Here is a tiny trained network, its code and every weight. The questions are about switching its units off for an input and a class, where a switched-off unit gives its printed mean instead of its output.

import numpy as np


def w(rows, s, z=0):
    codes = np.array(rows[::2]) - 128.0
    scale = np.full(codes.shape[1], s)
    scale[-1] = z or s
    return codes * scale


def norm(h):
    return h / np.sqrt((h * h).mean(-1, keepdims=True) + 1e-5)


def f(y):
    return np.maximum(y, 0)


def log_softmax(a):
    a = a - a.max(-1, keepdims=True)
    return a - np.log(np.exp(a).sum(-1, keepdims=True))


def net(x, mask):
    res = np.array(x, float).reshape(1, 6) / 4 @ E
    u = 0
    for l in range(4):
        y = f(norm(res) @ A[l][:, :-1].T + A[l][:, -1])
        res = res + np.where(mask[u : u + 3], y, B[l][:, -1]) @ B[l][:, :-1]
        u += 3
    return log_softmax(norm(res)[-1] @ U[:, :-1].T + U[:, -1])


A, B = {}, {}
E = w([
[123,177,120,120,157,93,61,163,148],'x0',
[215,60,254,104,210,37,63,153,91],'x1',
[192,73,165,141,28,111,131,178,83],'x2',
[209,97,105,46,161,204,217,143,164],'x3',
[177,215,227,209,189,206,71,182,70],'x4',
[123,81,113,194,81,69,69,127,208],'x5',
],0.0086)
A[0] = w([
[154,159,131,2,231,71,135,148,169,6],'0.n1',
[78,176,193,197,171,98,77,163,137,104],'0.n2',
[138,110,4,132,93,137,163,107,170,82],'0.n3',
],0.0086,0.0019)
B[0] = w([
[124,34,222,79,142,58,48,64,2,220],'0.n1',
[90,168,197,23,209,60,30,106,134,231],'0.n2',
[44,81,22,150,194,255,155,112,114,254],'0.n3',
],0.0082,0.0058)
A[1] = w([
[65,196,102,68,142,111,172,126,199,189],'1.n1',
[193,62,129,108,86,1,122,114,123,2],'1.n2',
[82,211,144,205,111,92,59,86,185,51],'1.n3',
],0.0093,0.0039)
B[1] = w([
[155,186,94,117,98,251,81,123,136,254],'1.n1',
[115,93,154,236,55,142,248,77,88,242],'1.n2',
[172,118,109,145,179,20,29,120,129,227],'1.n3',
],0.011,0.0046)
A[2] = w([
[223,165,103,76,237,113,193,121,191,2],'2.n1',
[190,56,20,67,203,110,172,70,166,57],'2.n2',
[212,145,229,128,212,254,184,163,111,170],'2.n3',
],0.0066,0.0081)
B[2] = w([
[234,192,110,104,99,156,115,115,126,129],'2.n1',
[6,134,122,99,142,172,86,158,137,158],'2.n2',
[155,218,142,98,127,126,119,252,88,253],'2.n3',
],0.012,0.0069)
A[3] = w([
[219,136,190,211,121,180,106,182,102,119],'3.n1',
[139,2,46,17,75,102,172,125,121,136],'3.n2',
[137,136,38,111,70,90,148,91,240,3],'3.n3',
],0.0088,0.0059)
B[3] = w([
[136,246,75,86,41,208,87,130,224,253],'3.n1',
[59,89,132,192,228,146,159,28,111,231],'3.n2',
[120,175,87,28,152,198,135,192,222,153],'3.n3',
],0.011,0.006)
U = w([
[156,91,165,222,39,71,93,108,57,51],'0',
[89,166,227,87,218,59,8,128,63,252],'1',
[55,6,201,177,114,82,210,20,60,58],'2',
[16,117,43,154,146,215,101,80,205,150],'3',
[192,222,186,72,64,210,137,234,107,205],'4',
],0.012,0.0042)

Each question gives the input, the list of numbers given to net, and the class t.
The units are the neurons (one row each of A and B). Each row of codes is followed by its name. A weight is (code - 128) times the scale printed after its matrix; where a second scale follows, it is the last column's (A, B and U).
mask holds one flag per neuron, layer by layer. A switched-off neuron (its flag False) gives its mean, the last column of its row in B, instead of its output. The means were averaged over made-up inputs and are rounded, as every weight is.
A unit's drop is (log p(t) with every unit on - log p(t) with that unit switched off) / (log p(t) with every unit on - log p(t) with every unit switched off).
The circuit of an input: a set's keep is (log p(t) with only the set's units on - log p(t) with every unit switched off) / (log p(t) with every unit on - log p(t) with every unit switched off). Starting from all 12 units, units are removed one at a time, each time the one whose removal leaves the highest keep (on an exact tie, the one counted first), for as long as the keep stays at least 0.8.
units of the circuit, in order: the units of the circuit, biggest drop first
most important unit: the unit with the biggest drop
top k neurons: the k neurons with the biggest drops, biggest first
drop when u is switched off: that unit's drop, to one decimal
input [2,1,2,-5,-3,8], class 0: most important unit	1.n2
input [-7,6,-1,-5,-2,3], class 0: top 2 neurons	[0.n3 3.n2]
input [1,0,3,5,0,4], class 3: top 3 neurons	[1.n1 0.n2 0.n3]
input [1,6,4,-4,8,-5], class 4: top 4 neurons	[3.n1 2.n3 3.n2 0.n1]
input [6,5,-3,6,-7,-8], class 2: top 2 neurons	[0.n1 1.n2]
input [-2,-7,-2,4,1,-4], class 4: top 3 neurons	[2.n3 3.n2 1.n1]
input [-8,-5,-3,1,5,1], class 4: top 2 neurons	[2.n3 3.n2]
input [7,2,-5,0,-3,-6], class 2: top 2 neurons	[0.n1 2.n3]
input [8,0,8,0,-2,4], class 2: top 2 neurons	[2.n3 1.n2]
input [-3,6,-3,-8,-6,1], class 2: top 2 neurons	[1.n2 2.n3]
input [-1,-4,-4,4,7,7], class 4: top 2 neurons	[0.n1 1.n1]
input [8,-8,4,-3,4,2], class 1: top 2 neurons	[1.n3 0.n2]
input [-4,5,6,-5,-1,1], class 0: top 2 neurons	[3.n2 0.n3]
input [2,6,7,-2,5,-8], class 4: units of the circuit, in order	[3.n1]
input [-7,5,-4,3,7,5], class 4: top 2 neurons	[3.n1 2.n3]
input [-3,-4,4,-7,4,-5], class 1: drop when 0.n2 is switched off	0.4
input [3,5,6,0,-3,-6], class 2: drop when 1.n2 is switched off	0.2
input [4,0,-3,4,-4,-1], class 2: drop when 0.n1 is switched off	0.9
input [5,-7,-7,2,6,-3], class 4: drop when 1.n1 is switched off	0.2
input [7,1,4,8,-6,-8], class 2: most important unit	0.n1
